Here is a tiny trained network, its code and every weight. The questions are about switching its units off for an input and a class, where a switched-off unit gives its printed mean instead of its output.

import numpy as np


def w(rows, s, z=0):
    codes = np.array(rows[::2]) - 128.0
    scale = np.full(codes.shape[1], s)
    scale[-1] = z or s
    return codes * scale


def norm(h):
    return h / np.sqrt((h * h).mean(-1, keepdims=True) + 1e-5)


def f(y):
    return np.maximum(y, 0)


def log_softmax(a):
    a = a - a.max(-1, keepdims=True)
    return a - np.log(np.exp(a).sum(-1, keepdims=True))


def net(x, mask):
    res = np.array(x, float).reshape(1, 4) / 4 @ E
    u = 0
    for l in range(2):
        y = f(norm(res) @ A[l][:, :-1].T + A[l][:, -1])
        res = res + np.where(mask[u : u + 10], y, B[l][:, -1]) @ B[l][:, :-1]
        u += 10
    return log_softmax(norm(res)[-1] @ U[:, :-1].T + U[:, -1])


A, B = {}, {}
E = w([
[157,180,138,68,57,248,151],'x0',
[90,160,1,179,136,159,42],'x1',
[134,120,113,126,126,127,140],'x2',
[127,53,120,222,213,198,160],'x3',
],0.0064)
A[0] = w([
[92,44,137,186,247,70,127,107],'L0N1',
[166,132,87,126,138,81,183,150],'L0N2',
[110,150,104,154,159,20,158,180],'L0N3',
[126,114,114,150,85,117,96,1],'L0N4',
[124,77,142,162,156,194,137,83],'L0N5',
[151,106,165,118,154,111,156,191],'L0N6',
[145,139,123,123,154,1,90,179],'L0N7',
[105,124,135,164,122,157,164,41],'L0N8',
[142,162,58,207,89,141,42,187],'L0N9',
[141,115,183,106,140,103,153,217],'L0N10',
],0.011,0.0037)
B[0] = w([
[206,163,123,187,67,3,96,250],'L0N1',
[137,150,181,119,128,134,85,154],'L0N2',
[107,123,145,144,214,224,122,205],'L0N3',
[104,213,158,109,142,122,123,133],'L0N4',
[72,78,147,151,171,208,118,184],'L0N5',
[139,99,172,124,69,246,64,183],'L0N6',
[52,92,142,50,140,245,201,214],'L0N7',
[105,192,172,75,176,144,159,144],'L0N8',
[109,143,34,128,147,57,129,217],'L0N9',
[142,126,142,122,49,92,61,195],'L0N10',
],0.0081,0.011)
A[1] = w([
[152,120,89,191,113,210,121,109],'L1N1',
[99,107,233,136,195,215,158,3],'L1N2',
[93,127,151,93,138,159,139,154],'L1N3',
[172,158,197,100,67,113,150,86],'L1N4',
[131,148,144,138,117,169,125,128],'L1N5',
[127,94,169,173,152,157,163,131],'L1N6',
[147,185,83,107,101,117,138,122],'L1N7',
[90,144,41,157,143,82,135,120],'L1N8',
[93,120,93,111,248,186,133,67],'L1N9',
[82,190,36,118,168,155,122,107],'L1N10',
],0.013,0.0058)
B[1] = w([
[67,169,157,74,149,118,164,191],'L1N1',
[100,43,63,64,99,141,82,227],'L1N2',
[117,103,76,164,134,120,131,204],'L1N3',
[120,172,55,157,203,107,194,215],'L1N4',
[145,118,87,110,132,124,121,178],'L1N5',
[143,130,146,81,50,135,109,186],'L1N6',
[239,73,187,161,96,99,70,180],'L1N7',
[77,91,84,63,127,152,144,242],'L1N8',
[144,220,199,158,217,108,184,215],'L1N9',
[162,153,251,175,108,153,136,255],'L1N10',
],0.011,0.0087)
U = w([
[60,22,69,14,86,196,130,184],'0',
[203,105,196,171,48,84,55,189],'1',
[61,210,213,127,219,148,159,175],'2',
[30,78,15,186,170,33,104,1],'3',
[193,185,9,97,117,87,213,61],'4',
],0.015,0.0032)

Each question gives the input, the list of numbers given to net, and the class t.
The units are the neurons (one row each of A and B). Each row of codes is followed by its name. A weight is (code - 128) times the scale printed after its matrix; where a second scale follows, it is the last column's (A, B and U).
mask holds one flag per neuron, layer by layer. A switched-off neuron (its flag False) gives its mean, the last column of its row in B, instead of its output. The means were averaged over made-up inputs and are rounded, as every weight is.
A unit's drop is (log p(t) with every unit on - log p(t) with that unit switched off) / (log p(t) with every unit on - log p(t) with every unit switched off).
The circuit of an input: a set's keep is (log p(t) with only the set's units on - log p(t) with every unit switched off) / (log p(t) with every unit on - log p(t) with every unit switched off). Starting from the 12 units with the biggest drops (on a tie, the unit counted first), units are removed one at a time, each time the one whose removal leaves the highest keep (on an exact tie, the one counted first), for as long as the keep stays at least 0.8.
units of the circuit, in order: the units of the circuit, biggest drop first
top k neurons: the k neurons with the biggest drops, biggest first
top k neurons in layer l: the k neurons of layer l with the biggest drops, biggest first
drop of u: that unit's drop, to one decimal
input [-8,0,-7,-5], class 0: units of the circuit, in order : (L0N7)
input [-8,-3,0,-2], class 0: top 2 neurons : (L0N7 L0N3)
input [2,8,-5,-6], class 1: top 2 neurons : (L1N10 L1N7)
input [-4,2,7,-1], class 2: top 2 neurons in layer 0 : (L0N3 L0N7)
input [0,2,5,0], class 2: top 3 neurons : (L0N1 L0N10 L1N10)
input [-4,3,2,0], class 2: top 2 neurons : (L0N3 L0N7)
input [3,0,8,-1], class 4: top 2 neurons in layer 0 : (L0N9 L0N3)
input [-3,-3,-2,1], class 1: top 2 neurons : (L0N1 L0N10)
input [-7,6,4,-2], class 2: top 2 neurons : (L0N7 L0N3)
input [-8,3,2,-3], class 2: top 2 neurons in layer 0 : (L0N7 L0N3)
input [3,-6,3,-3], class 4: top 2 neurons in layer 1 : (L1N4 L1N10)
input [7,5,-6,-2], class 1: top 2 neurons : (L1N7 L0N3)
input [-7,-4,-2,-1], class 0: top 2 neurons : (L0N7 L0N3)
input [4,6,-5,-6], class 1: units of the circuit, in order : (L1N7)
input [2,-4,-6,0], class 4: top 3 neurons in layer 0 : (L0N3 L0N7 L0N5)
input [6,-6,-1,0], class 4: top 3 neurons in layer 0 : (L0N7 L0N3 L0N5)
input [4,0,1,-2], class 4: top 3 neurons : (L0N9 L1N4 L0N7)
input [-2,-7,7,6], class 1: top 2 neurons : (L0N1 L0N7)
input [1,-6,4,1], class 0: top 4 neurons : (L0N1 L0N6 L0N9 L1N10)
input [-8,-1,6,-6], class 0: top 2 neurons : (L1N2 L0N7)
input [-3,-3,7,6], class 1: units of the circuit, in order : (L0N1)
input [8,-2,5,-8], class 4: top 2 neurons in layer 1 : (L1N4 L1N10)
input [0,-1,-7,-1], class 0: drop of L0N1 : 4.7
